Here is a tiny trained network, its code and every weight. The questions are about switching its units off for an input and a class, where a switched-off unit gives its printed mean instead of its output.

import numpy as np


def w(rows, s, z=0):
    codes = np.array(rows[::2]) - 128.0
    scale = np.full(codes.shape[1], s)
    scale[-1] = z or s
    return codes * scale


def f(y):
    return y / 2 * (1 + np.tanh(0.7978845608 * (y + 0.044715 * y**3)))


def log_softmax(a):
    a = a - a.max(-1, keepdims=True)
    return a - np.log(np.exp(a).sum(-1, keepdims=True))


def net(x, mask):
    res = np.array(x, float).reshape(1, 6) / 4 @ E
    y = f(res @ A[0][:, :-1].T + A[0][:, -1])
    res = res + np.where(mask, y, B[0][:, -1]) @ B[0][:, :-1]
    return log_softmax(res[-1] @ U[:, :-1].T + U[:, -1])


A, B = {}, {}
E = w([
[87,115,254],'x0',
[129,127,127],'x1',
[242,191,151],'x2',
[122,133,130],'x3',
[128,128,127],'x4',
[129,128,130],'x5',
],0.0093)
A[0] = w([
[192,156,151,42],'n0',
[160,101,58,102],'n1',
[160,73,134,228],'n2',
[147,128,84,51],'n3',
[62,95,127,254],'n4',
[182,71,73,93],'n5',
[122,178,54,72],'n6',
[159,83,69,75],'n7',
[86,6,101,66],'n8',
[91,59,249,85],'n9',
[202,174,160,134],'n10',
[134,144,55,88],'n11',
[206,152,159,28],'n12',
[40,126,94,65],'n13',
[75,60,92,190],'n14',
[153,92,254,98],'n15',
[190,245,121,31],'n16',
],0.01,0.0078)
B[0] = w([
[129,94,178,144],'n0',
[60,146,156,174],'n1',
[118,189,70,214],'n2',
[63,128,224,127],'n3',
[181,141,89,255],'n4',
[90,132,143,159],'n5',
[89,113,168,160],'n6',
[99,140,174,146],'n7',
[192,130,247,170],'n8',
[98,141,118,210],'n9',
[150,88,125,212],'n10',
[45,120,165,165],'n11',
[132,100,165,149],'n12',
[164,86,191,155],'n13',
[160,136,129,217],'n14',
[57,108,96,202],'n15',
[152,120,159,185],'n16',
],0.012,0.0071)
U = w([
[6,138,153,50],'0',
[138,142,91,228],'1',
[182,90,194,2],'2',
[131,162,84,181],'3',
[133,160,80,161],'4',
[132,181,91,127],'5',
],0.014,0.0073)

Each question gives the input, the list of numbers given to net, and the class t.
The units are the neurons (one row each of A and B). Each row of codes is followed by its name. A weight is (code - 128) times the scale printed after its matrix; where a second scale follows, it is the last column's (A, B and U).
mask holds one flag per neuron, in row order. A switched-off neuron (its flag False) gives its mean, the last column of its row in B, instead of its output. The means were averaged over made-up inputs and are rounded, as every weight is.
A unit's drop is (log p(t) with every unit on - log p(t) with that unit switched off) / (log p(t) with every unit on - log p(t) with every unit switched off).
The circuit of an input: a set's keep is (log p(t) with only the set's units on - log p(t) with every unit switched off) / (log p(t) with every unit on - log p(t) with every unit switched off). Starting from the 12 units with the biggest drops (on a tie, the unit counted first), units are removed one at a time, each time the one whose removal leaves the highest keep (on an exact tie, the one counted first), for as long as the keep stays at least 0.8.
units of the circuit, in order: the units of the circuit, biggest drop first
unit that matters most: the unit with the biggest drop
top k neurons: the k neurons with the biggest drops, biggest first
drop when u is switched off: that unit's drop, to one decimal
input [2,-4,-5,2,5,-2], class 2: top 3 neurons => n8; n13; n15
input [2,-7,-6,4,0,-5], class 3: units of the circuit, in order => n4
input [-8,-1,-4,-2,1,1], class 0: top 2 neurons => n11; n1
input [-2,-4,-7,-5,-1,-4], class 2: top 2 neurons => n8; n13
input [0,4,-6,5,-3,-4], class 2: top 2 neurons => n8; n13
input [-7,5,8,0,5,-7], class 2: top 2 neurons => n16; n10
input [7,0,-8,0,3,6], class 2: top 4 neurons => n8; n4; n13; n14
input [4,1,-6,-2,-8,5], class 5: top 3 neurons => n4; n9; n10
input [7,-3,6,3,6,1], class 0: top 2 neurons => n15; n4
input [8,-1,2,-6,3,8], class 0: top 2 neurons => n15; n9
input [6,4,6,4,-6,3], class 0: top 3 neurons => n15; n4; n14
input [-7,6,-6,5,-4,-2], class 0: top 3 neurons => n11; n1; n6
input [-8,6,-6,3,-5,3], class 0: top 2 neurons => n11; n1
input [8,-8,5,4,-2,-1], class 0: unit that matters most => n15
input [4,0,-6,-2,0,8], class 1: drop when n4 is switched off => 0.2
input [3,3,-6,-3,-1,1], class 2: drop when n8 is switched off => 0.7
input [2,-3,-8,-5,8,-7], class 2: drop when n13 is switched off => 0.1
